Here is a tiny trained network, its code and every weight. The questions are about switching its units off for an input and a class, where a switched-off unit gives its printed mean instead of its output.

import numpy as np


def w(rows, s, z=0):
    codes = np.array(rows[::2]) - 128.0
    scale = np.full(codes.shape[1], s)
    scale[-1] = z or s
    return codes * scale


def f(y):
    return np.maximum(y, 0)


def log_softmax(a):
    a = a - a.max(-1, keepdims=True)
    return a - np.log(np.exp(a).sum(-1, keepdims=True))


def net(x, mask):
    res = np.array(x, float).reshape(1, 5) / 4 @ E
    y = f(res @ A[0][:, :-1].T + A[0][:, -1])
    res = res + np.where(mask, y, B[0][:, -1]) @ B[0][:, :-1]
    return log_softmax(res[-1] @ U[:, :-1].T + U[:, -1])


A, B = {}, {}
E = w([
[76,77,45,114,77,92],'x0',
[127,136,130,139,124,126],'x1',
[137,159,155,160,142,140],'x2',
[180,118,109,175,120,47],'x3',
[54,40,254,186,114,94],'x4',
],0.0064)
A[0] = w([
[85,45,219,161,89,106,5],'n0',
[52,72,88,58,114,127,204],'n1',
[183,163,226,130,228,198,188],'n2',
[170,187,118,139,144,127,20],'n3',
[220,97,101,213,133,1,162],'n4',
[65,104,206,157,92,110,15],'n5',
[110,73,211,173,95,88,3],'n6',
],0.0064,0.0031)
B[0] = w([
[237,254,90,19,64,197,213],'n0',
[130,80,158,250,166,88,232],'n1',
[43,56,92,217,132,52,252],'n2',
[224,143,58,197,100,221,151],'n3',
[74,40,227,86,220,226,235],'n4',
[217,229,57,32,40,127,190],'n5',
[235,193,108,43,17,179,193],'n6',
],0.0057,0.0043)
U = w([
[80,112,179,166,126,95,253],'0',
[74,67,194,116,180,178,193],'1',
[207,253,101,54,60,155,2],'2',
[41,70,164,226,112,72,120],'3',
[76,115,186,205,132,58,103],'4',
],0.0059,0.0039)

Each question gives the input, the list of numbers given to net, and the class t.
The units are the neurons (one row each of A and B). Each row of codes is followed by its name. A weight is (code - 128) times the scale printed after its matrix; where a second scale follows, it is the last column's (A, B and U).
mask holds one flag per neuron, in row order. A switched-off neuron (its flag False) gives its mean, the last column of its row in B, instead of its output. The means were averaged over made-up inputs and are rounded, as every weight is.
A unit's drop is (log p(t) with every unit on - log p(t) with that unit switched off) / (log p(t) with every unit on - log p(t) with every unit switched off).
The circuit of an input: a set's keep is (log p(t) with only the set's units on - log p(t) with every unit switched off) / (log p(t) with every unit on - log p(t) with every unit switched off). Starting from all 7 units, units are removed one at a time, each time the one whose removal leaves the highest keep (on an exact tie, the one counted first), for as long as the keep stays at least 0.8.
units of the circuit, in order: the units of the circuit, biggest drop first
k most important neurons: the k neurons with the biggest drops, biggest first
drop of u: that unit's drop, to one decimal
input [-7,-3,8,0,-5], class 4: units of the circuit, in order => [n2]
input [4,-5,-2,5,7], class 2: 2 most important neurons => [n0, n6]
input [5,-2,-1,-2,6], class 2: units of the circuit, in order => [n0, n5, n6]
input [4,7,6,-7,8], class 2: units of the circuit, in order => [n0, n5]
input [-2,4,4,6,7], class 2: units of the circuit, in order => [n0, n6]
input [7,-1,-8,5,8], class 2: 4 most important neurons => [n0, n6, n5, n2]
input [-1,6,-7,5,8], class 2: 3 most important neurons => [n0, n6, n5]
input [1,7,8,8,2], class 1: 3 most important neurons => [n4, n2, n1]
input [-5,4,5,-2,-4], class 3: units of the circuit, in order => [n2, n0]
input [-6,2,4,-3,-4], class 3: drop of n2 => 0.6
input [-4,0,8,-3,-7], class 4: drop of n6 => 0.2
input [-3,2,6,7,-6], class 1: drop of n4 => 0.6
input [-8,4,5,2,-6], class 3: drop of n2 => 0.7
input [-8,-1,8,-3,-6], class 3: units of the circuit, in order => [n2]
